Below is a small trained network, with its code and all its weights. Each question gives an input and a class and asks what happens when units are switched off, that is, made to give their printed mean instead of their output.

import numpy as np


def w(rows, s, z=0):
    codes = np.array(rows[::2]) - 128.0
    scale = np.full(codes.shape[1], s)
    scale[-1] = z or s
    return codes * scale


def f(y):
    return np.maximum(y, 0)


def log_softmax(a):
    a = a - a.max(-1, keepdims=True)
    return a - np.log(np.exp(a).sum(-1, keepdims=True))


def net(x, mask):
    res = np.array(x, float).reshape(1, 8) / 4 @ E
    y = f(res @ A[0][:, :-1].T + A[0][:, -1])
    res = res + np.where(mask, y, B[0][:, -1]) @ B[0][:, :-1]
    return log_softmax(res[-1] @ U[:, :-1].T + U[:, -1])


A, B = {}, {}
E = w([
[127,118,124,115,139],'x0',
[132,134,134,146,117],'x1',
[130,131,134,146,119],'x2',
[137,57,112,64,22],'x3',
[134,141,130,132,121],'x4',
[127,128,127,125,129],'x5',
[129,140,136,154,110],'x6',
[156,133,8,175,125],'x7',
],0.013)
A[0] = w([
[100,159,238,72,126,248],'N1',
[86,142,247,96,113,253],'N2',
[134,80,114,86,29,132],'N3',
[181,43,146,75,34,185],'N4',
[123,153,183,146,181,168],'N5',
[147,121,125,93,167,144],'N6',
[159,138,70,161,168,135],'N7',
[151,145,21,144,124,144],'N8',
[169,173,105,176,168,143],'N9',
[200,112,55,116,86,110],'N10',
[173,151,159,124,150,125],'N11',
[94,132,241,102,121,236],'N12',
[115,145,129,125,117,107],'N13',
[168,178,91,162,168,135],'N14',
[111,123,149,147,169,163],'N15',
[142,98,118,90,37,147],'N16',
[126,152,149,175,217,254],'N17',
[93,184,132,164,218,241],'N18',
[177,138,9,155,125,140],'N19',
],0.012,0.0066)
B[0] = w([
[154,121,208,114,107,240],'N1',
[133,96,197,81,97,243],'N2',
[120,21,80,115,62,220],'N3',
[119,91,112,97,77,248],'N4',
[179,142,175,140,187,185],'N5',
[116,146,147,117,143,146],'N6',
[88,189,77,138,155,175],'N7',
[84,126,64,212,150,197],'N8',
[106,143,131,134,163,179],'N9',
[133,82,57,169,116,185],'N10',
[135,120,142,130,137,148],'N11',
[148,105,211,81,125,233],'N12',
[133,129,112,120,128,129],'N13',
[87,155,122,129,164,177],'N14',
[173,189,164,143,166,163],'N15',
[120,50,101,115,87,210],'N16',
[152,217,189,120,215,219],'N17',
[106,204,139,146,246,225],'N18',
[89,120,11,244,121,208],'N19',
],0.011,0.017)
U = w([
[233,178,221,118,221,241],'0',
[2,213,79,190,218,3],'1',
[86,106,165,16,23,50],'2',
[94,86,21,191,82,220],'3',
],0.0081,0.00055)

Each question gives the input, the list of numbers given to net, and the class t.
The units are the neurons (one row each of A and B). Each row of codes is followed by its name. A weight is (code - 128) times the scale printed after its matrix; where a second scale follows, it is the last column's (A, B and U).
mask holds one flag per neuron, in row order. A switched-off neuron (its flag False) gives its mean, the last column of its row in B, instead of its output. The means were averaged over made-up inputs and are rounded, as every weight is.
A unit's drop is (log p(t) with every unit on - log p(t) with that unit switched off) / (log p(t) with every unit on - log p(t) with every unit switched off).
The circuit of an input: a set's keep is (log p(t) with only the set's units on - log p(t) with every unit switched off) / (log p(t) with every unit on - log p(t) with every unit switched off). Starting from the 12 units with the biggest drops (on a tie, the unit counted first), units are removed one at a time, each time the one whose removal leaves the highest keep (on an exact tie, the one counted first), for as long as the keep stays at least 0.8.
circuit, biggest first: the units of the circuit, biggest drop first
unit that matters most: the unit with the biggest drop
top k neurons: the k neurons with the biggest drops, biggest first
drop of u: that unit's drop, to one decimal
input [8,0,4,1,-1,6,3,-8], class 2: circuit, biggest first -> [N18]
input [1,-7,-8,1,0,8,4,3], class 3: top 2 neurons -> [N18 N17]
input [0,4,-1,-8,5,-4,7,0], class 0: top 3 neurons -> [N17 N19 N5]
input [7,8,-5,1,2,4,-6,-6], class 2: top 3 neurons -> [N18 N17 N2]
input [1,-4,6,1,-2,2,1,0], class 2: top 2 neurons -> [N19 N18]
input [6,5,5,0,4,-5,4,2], class 1: top 3 neurons -> [N3 N4 N16]
input [-2,0,1,1,5,-6,1,-6], class 2: top 3 neurons -> [N18 N17 N2]
input [5,-8,-6,1,-8,5,4,3], class 3: top 2 neurons -> [N18 N17]
input [-8,-4,4,2,-8,6,3,0], class 2: top 2 neurons -> [N19 N8]
input [3,6,-6,1,-3,-7,-7,-3], class 2: top 2 neurons -> [N18 N17]
input [-1,2,0,2,-6,-8,-5,1], class 3: drop of N12 -> 0.2
input [3,7,-5,8,1,-7,2,1], class 3: drop of N10 -> 0.1
input [2,3,2,-8,4,-4,7,0], class 0: drop of N12 -> 0.0
input [7,-1,6,1,-6,-5,-5,-5], class 2: unit that matters most -> N18
